Below is a small trained network, with its code and all its weights. Each question gives an input and a target symbol and asks what happens when units are switched off, that is, made to give their printed mean instead of their output.

import numpy as np


def w(rows, s, z=0):
    codes = np.array(rows[::2]) - 128.0
    scale = np.full(codes.shape[1], s)
    scale[-1] = z or s
    return codes * scale


def norm(h):
    return h / np.sqrt((h * h).mean(-1, keepdims=True) + 1e-5)


def f(y):
    return y / 2 * (1 + np.tanh(0.7978845608 * (y + 0.044715 * y**3)))


def softmax(a):
    e = np.exp(a - a.max(-1, keepdims=True))
    return e / e.sum(-1, keepdims=True)


def log_softmax(a):
    a = a - a.max(-1, keepdims=True)
    return a - np.log(np.exp(a).sum(-1, keepdims=True))


def net(x, mask):
    ids = ['Λβγεηφψ'.index(c) for c in x.split()]
    T = len(ids)
    res = E[ids] + P[:T]
    u = 0
    for l in range(2):
        q, k, v = (norm(res) @ M[l].T for M in (Q, K, V))
        z = softmax(np.where(np.tri(T) > 0, q @ k.T / 3**0.5, -1e9)) @ v
        res = res + np.where(mask[u], z, O[l][:, -1]) @ O[l][:, :-1]
        u += 1
        y = f(norm(res) @ A[l][:, :-1].T + A[l][:, -1])
        res = res + np.where(mask[u : u + 4], y, B[l][:, -1]) @ B[l][:, :-1]
        u += 4
    return log_softmax(norm(res)[-1] @ U[:, :-1].T + U[:, -1])


Q, K, V, O, A, B = {}, {}, {}, {}, {}, {}
E = w([
[104,134,66,177,124,98,29],'Λ',
[161,152,162,161,120,93,98],'β',
[231,113,139,140,102,148,106],'γ',
[123,183,155,178,200,104,86],'ε',
[150,180,119,130,120,253,190],'η',
[76,112,159,113,74,118,44],'φ',
[136,147,124,15,171,148,72],'ψ',
],0.0053)
P = w([
[145,10,206,209,116,211,30],'0',
[164,165,216,144,147,87,77],'1',
[146,28,136,146,99,180,100],'2',
[149,174,163,120,146,47,139],'3',
[130,55,96,106,73,146,157],'4',
[159,175,128,90,127,2,188],'5',
],0.0047)
Q[0] = w([
[129,17,108,187,184,87,188],'L0H1',
[254,183,101,133,143,55,80],'L0H1',
[53,21,181,246,138,195,137],'L0H1',
],0.009)
K[0] = w([
[179,145,77,249,132,110,129],'L0H1',
[99,144,99,81,91,108,188],'L0H1',
[177,88,142,214,157,165,108],'L0H1',
],0.012)
V[0] = w([
[126,188,95,188,103,136,199],'L0H1',
[101,171,133,100,107,211,163],'L0H1',
[157,117,65,8,253,109,161],'L0H1',
],0.0042)
O[0] = w([
[208,104,89,211,117,141,81,4],'L0H1',
[143,171,128,201,124,98,136,71],'L0H1',
[113,193,224,117,136,209,4,41],'L0H1',
],0.0045,0.0031)
A[0] = w([
[76,105,117,58,191,109,166,195],'L0N1',
[71,212,205,115,193,55,76,87],'L0N2',
[188,253,135,204,252,107,145,4],'L0N3',
[201,233,217,213,70,93,86,162],'L0N4',
],0.0045,0.0031)
B[0] = w([
[139,160,164,206,164,153,101,217],'L0N1',
[201,134,148,79,150,213,166,252],'L0N2',
[123,116,80,171,2,55,97,164],'L0N3',
[58,107,82,125,164,135,65,251],'L0N4',
],0.0061,0.0025)
Q[1] = w([
[62,123,115,101,113,156,105],'L1H1',
[150,50,107,200,97,129,132],'L1H1',
[73,93,254,248,213,205,158],'L1H1',
],0.0071)
K[1] = w([
[37,140,126,111,207,127,80],'L1H1',
[140,54,18,187,175,164,201],'L1H1',
[117,29,213,194,255,163,87],'L1H1',
],0.0047)
V[1] = w([
[55,2,78,45,80,187,187],'L1H1',
[139,74,85,164,122,203,155],'L1H1',
[15,177,118,103,122,98,176],'L1H1',
],0.0037)
O[1] = w([
[116,253,110,131,140,125,109,178],'L1H1',
[75,163,106,116,124,145,132,168],'L1H1',
[111,127,150,176,170,110,104,5],'L1H1',
],0.006,0.0027)
A[1] = w([
[151,192,198,159,108,1,232,53],'L1N1',
[146,148,128,91,124,88,104,89],'L1N2',
[34,88,155,77,62,106,143,1],'L1N3',
[188,186,150,129,52,143,142,55],'L1N4',
],0.0097)
B[1] = w([
[148,149,220,162,34,69,181,252],'L1N1',
[107,112,139,161,111,171,179,175],'L1N2',
[26,5,137,36,146,154,164,111],'L1N3',
[172,51,144,129,133,107,84,145],'L1N4',
],0.011,0.0017)
U = w([
[23,52,125,60,122,106,150,148],'Λ',
[127,243,192,50,192,130,64,193],'β',
[137,167,82,164,99,238,250,35],'γ',
[128,182,219,174,82,44,194,211],'ε',
[254,50,92,81,85,111,95,5],'η',
[64,215,45,161,118,52,40,181],'φ',
[120,85,174,248,246,124,138,98],'ψ',
],0.0068,0.0027)

Each question gives the input, a string of symbols that net reads in full, and the target symbol t.
The units are the heads (3 rows each of Q, K, V and O) and the neurons (one row each of A and B). Each row of codes is followed by its name. A weight is (code - 128) times the scale printed after its matrix; where a second scale follows, it is the last column's (O, A, B and U).
mask holds one flag per unit, layer by layer, with each layer's heads first. A switched-off unit (its flag False) gives its mean, the last column of its rows in O or B, instead of its output. The means were averaged over made-up inputs and are rounded, as every weight is.
A unit's drop is (log p(t) with every unit on - log p(t) with that unit switched off) / (log p(t) with every unit on - log p(t) with every unit switched off).
The circuit of an input: a set's keep is (log p(t) with only the set's units on - log p(t) with every unit switched off) / (log p(t) with every unit on - log p(t) with every unit switched off). Starting from all 10 units, units are removed one at a time, each time the one whose removal leaves the highest keep (on an exact tie, the one counted first), for as long as the keep stays at least 0.8.
units of the circuit, in order: the units of the circuit, biggest drop first
unit that matters most: the unit with the biggest drop
k most important neurons: the k neurons with the biggest drops, biggest first
top k neurons in layer l: the k neurons of layer l with the biggest drops, biggest first
input η η ε γ, target φ: unit that matters most	L0N4
input γ φ η Λ ε β, target η: 4 most important neurons	(L0N4 L1N1 L0N1 L0N2)
input η ε ε γ, target η: units of the circuit, in order	(L1H1 L1N1)
input η η β ε, target φ: units of the circuit, in order	(L0H1 L0N4 L0N3)
input η ψ ψ Λ, target β: units of the circuit, in order	(L0H1 L0N2)
input η γ Λ γ, target γ: units of the circuit, in order	(L1N2 L0N4 L1N1)
input φ η Λ η, target φ: units of the circuit, in order	(L0H1 L0N4 L0N3)
input ε γ γ β, target γ: 4 most important neurons	(L1N2 L0N4 L0N2 L1N1)
input γ ε β Λ, target η: units of the circuit, in order	(L1H1 L0N2)
input Λ γ ε ε, target η: 3 most important neurons	(L0N2 L0N3 L1N1)
input Λ ψ ψ Λ γ β, target γ: 3 most important neurons	(L1N2 L0N2 L0N4)
input φ η γ γ, target φ: 2 most important neurons	(L0N4 L1N1)
input γ ε γ γ, target η: 3 most important neurons	(L0N3 L1N1 L0N2)
input β γ Λ γ β Λ, target γ: 4 most important neurons	(L1N2 L0N4 L1N1 L1N4)
input β ε Λ γ ε, target ψ: top 3 neurons in layer 0	(L0N1 L0N2 L0N4)
input β Λ ε β, target η: unit that matters most	L1H1
input φ ε η ε, target φ: top 2 neurons in layer 1	(L1N1 L1N4)
input ψ ψ ψ ε β η, target φ: 2 most important neurons	(L0N4 L0N3)
input γ γ Λ Λ, target γ: top 2 neurons in layer 0	(L0N4 L0N1)
input Λ ε ψ φ β Λ, target ε: most important neuron	(L0N4)
input η ε γ ε ψ Λ, target β: 2 most important neurons	(L0N2 L0N4)
